Here is a tiny trained network, its code and every weight. The questions are about switching its units off for an input and a class, where a switched-off unit gives its printed mean instead of its output.

import numpy as np


def w(rows, s, z=0):
    codes = np.array(rows[::2]) - 128.0
    scale = np.full(codes.shape[1], s)
    scale[-1] = z or s
    return codes * scale


def norm(h):
    return h / np.sqrt((h * h).mean(-1, keepdims=True) + 1e-5)


def f(y):
    return np.maximum(y, 0)


def log_softmax(a):
    a = a - a.max(-1, keepdims=True)
    return a - np.log(np.exp(a).sum(-1, keepdims=True))


def net(x, mask):
    res = np.array(x, float).reshape(1, 5) / 4 @ E
    u = 0
    for l in range(2):
        y = f(norm(res) @ A[l][:, :-1].T + A[l][:, -1])
        res = res + np.where(mask[u : u + 15], y, B[l][:, -1]) @ B[l][:, :-1]
        u += 15
    return log_softmax(norm(res)[-1] @ U[:, :-1].T + U[:, -1])


A, B = {}, {}
E = w([
[162,249,168,145,125,64],'x0',
[103,183,121,91,105,182],'x1',
[135,126,119,136,115,128],'x2',
[11,103,167,157,64,71],'x3',
[156,113,149,79,92,119],'x4',
],0.011)
A[0] = w([
[173,109,207,50,93,88,69],'L0N0',
[143,78,162,205,140,16,126],'L0N1',
[147,107,161,48,113,94,61],'L0N2',
[245,232,119,151,158,106,133],'L0N3',
[87,188,89,56,157,204,87],'L0N4',
[163,80,7,155,105,187,115],'L0N5',
[91,174,97,243,206,161,31],'L0N6',
[151,79,164,167,225,76,53],'L0N7',
[164,73,73,113,225,180,135],'L0N8',
[203,119,123,100,202,125,88],'L0N9',
[178,107,151,60,66,109,44],'L0N10',
[103,219,147,116,121,191,129],'L0N11',
[54,148,85,236,207,139,63],'L0N12',
[103,115,134,134,149,113,2],'L0N13',
[254,62,145,186,207,73,124],'L0N14',
],0.0096,0.01)
B[0] = w([
[188,168,171,177,87,178,152],'L0N0',
[137,160,63,61,87,92,212],'L0N1',
[210,108,172,213,60,159,137],'L0N2',
[91,90,182,121,185,160,255],'L0N3',
[129,184,68,101,33,155,174],'L0N4',
[132,92,119,89,183,84,198],'L0N5',
[254,187,179,220,33,72,152],'L0N6',
[118,154,31,80,92,106,148],'L0N7',
[114,90,157,175,107,185,227],'L0N8',
[158,171,104,184,101,222,178],'L0N9',
[235,157,167,179,47,120,138],'L0N10',
[133,168,57,124,83,127,197],'L0N11',
[232,130,178,158,92,113,165],'L0N12',
[72,97,170,92,108,111,128],'L0N13',
[145,189,53,58,85,104,219],'L0N14',
],0.012,0.0077)
A[1] = w([
[92,94,165,104,121,62,65],'L1N0',
[137,190,239,117,198,88,108],'L1N1',
[126,147,106,1,172,71,137],'L1N2',
[55,114,147,179,102,120,20],'L1N3',
[89,210,118,71,76,187,115],'L1N4',
[59,128,197,116,36,48,29],'L1N5',
[96,157,202,95,190,96,93],'L1N6',
[93,79,131,76,237,148,129],'L1N7',
[202,149,114,59,220,184,14],'L1N8',
[156,82,204,28,97,135,109],'L1N9',
[134,154,127,157,50,158,168],'L1N10',
[156,109,94,196,139,105,187],'L1N11',
[222,128,162,181,123,195,177],'L1N12',
[132,214,138,133,123,66,167],'L1N13',
[150,70,155,160,72,147,254],'L1N14',
],0.014,0.0062)
B[1] = w([
[121,158,58,132,120,195,154],'L1N0',
[143,72,143,87,249,138,163],'L1N1',
[93,100,46,165,187,97,178],'L1N2',
[213,145,100,162,141,201,144],'L1N3',
[149,88,60,105,130,52,248],'L1N4',
[150,121,145,195,54,226,210],'L1N5',
[75,8,144,167,228,96,140],'L1N6',
[31,87,139,117,196,86,156],'L1N7',
[44,85,117,197,3,193,185],'L1N8',
[185,193,134,126,203,124,165],'L1N9',
[136,130,126,143,162,80,237],'L1N10',
[150,195,158,48,146,121,160],'L1N11',
[107,132,214,157,105,62,231],'L1N12',
[130,63,148,75,174,186,225],'L1N13',
[132,182,166,123,216,72,226],'L1N14',
],0.013,0.011)
U = w([
[124,85,146,190,68,215,107],'0',
[134,112,134,138,140,111,240],'1',
[107,67,143,90,209,149,110],'2',
[145,143,67,99,100,100,115],'3',
[204,161,184,145,151,108,101],'4',
[99,133,137,120,132,103,87],'5',
[34,213,184,6,90,167,7],'6',
[39,211,184,3,92,177,7],'7',
],0.02,0.018)

Each question gives the input, the list of numbers given to net, and the class t.
The units are the neurons (one row each of A and B). Each row of codes is followed by its name. A weight is (code - 128) times the scale printed after its matrix; where a second scale follows, it is the last column's (A, B and U).
mask holds one flag per neuron, layer by layer. A switched-off neuron (its flag False) gives its mean, the last column of its row in B, instead of its output. The means were averaged over made-up inputs and are rounded, as every weight is.
A unit's drop is (log p(t) with every unit on - log p(t) with that unit switched off) / (log p(t) with every unit on - log p(t) with every unit switched off).
The circuit of an input: a set's keep is (log p(t) with only the set's units on - log p(t) with every unit switched off) / (log p(t) with every unit on - log p(t) with every unit switched off). Starting from the 12 units with the biggest drops (on a tie, the unit counted first), units are removed one at a time, each time the one whose removal leaves the highest keep (on an exact tie, the one counted first), for as long as the keep stays at least 0.8.
units of the circuit, in order: the units of the circuit, biggest drop first
unit that matters most: the unit with the biggest drop
k most important neurons: the k neurons with the biggest drops, biggest first
top k neurons in layer l: the k neurons of layer l with the biggest drops, biggest first
input [0,8,-1,-8,3], class 0: 2 most important neurons -> (L1N8 L0N3)
input [-4,-6,-3,5,8], class 4: units of the circuit, in order -> (L1N9 L1N14 L1N5)
input [-5,6,-7,-1,-8], class 4: unit that matters most -> L0N12
input [7,7,0,-8,-2], class 0: top 2 neurons in layer 1 -> (L1N8 L1N14)
input [8,8,-1,-6,-6], class 2: top 4 neurons in layer 0 -> (L0N3 L0N14 L0N8 L0N1)
input [-6,8,2,6,-1], class 3: top 2 neurons in layer 0 -> (L0N3 L0N8)
input [6,2,4,-4,-6], class 2: 4 most important neurons -> (L0N3 L1N1 L0N8 L1N13)
input [6,-1,3,1,6], class 2: top 3 neurons in layer 1 -> (L1N1 L1N13 L1N6)
input [-1,7,3,-5,8], class 4: top 3 neurons in layer 1 -> (L1N12 L1N9 L1N2)
input [-1,-3,-3,-3,-5], class 4: 2 most important neurons -> (L0N6 L0N8)
input [5,4,2,-8,-7], class 0: 3 most important neurons -> (L1N8 L0N3 L1N14)
input [-3,3,-2,5,5], class 0: 2 most important neurons -> (L1N5 L0N9)
input [8,-1,5,-4,4], class 2: units of the circuit, in order -> (L0N3 L1N1)
input [-5,-7,5,3,-8], class 4: unit that matters most -> L0N12
input [-8,7,-8,8,-2], class 0: 3 most important neurons -> (L0N3 L1N5 L1N3)
input [6,6,-5,3,0], class 2: 2 most important neurons -> (L1N13 L0N14)
input [7,6,-6,-5,1], class 2: top 2 neurons in layer 0 -> (L0N3 L0N14)
input [-3,-7,3,-4,-6], class 3: 2 most important neurons -> (L0N14 L0N7)
input [-5,7,-2,6,-7], class 3: top 2 neurons in layer 1 -> (L1N4 L1N12)
input [3,-4,2,1,-7], class 4: top 2 neurons in layer 0 -> (L0N6 L0N12)
input [-5,1,-3,-7,0], class 0: 2 most important neurons -> (L1N8 L0N9)
input [5,6,-5,-2,-6], class 3: unit that matters most -> L0N11
input [5,4,4,8,5], class 0: 2 most important neurons -> (L1N5 L0N14)
input [3,3,2,4,2], class 0: 2 most important neurons -> (L1N5 L0N14)
input [5,-2,-1,3,-5], class 2: 2 most important neurons -> (L1N13 L1N1)
input [6,8,-6,-1,0], class 3: top 2 neurons in layer 1 -> (L1N4 L1N14)
input [4,-8,0,4,6], class 3: unit that matters most -> L0N1
input [8,2,-2,7,3], class 2: units of the circuit, in order -> (L1N13 L1N1)
input [7,3,6,-5,-3], class 2: top 2 neurons in layer 0 -> (L0N3 L0N8)
input [-5,3,-3,5,-6], class 4: 3 most important neurons -> (L0N12 L0N3 L1N14)
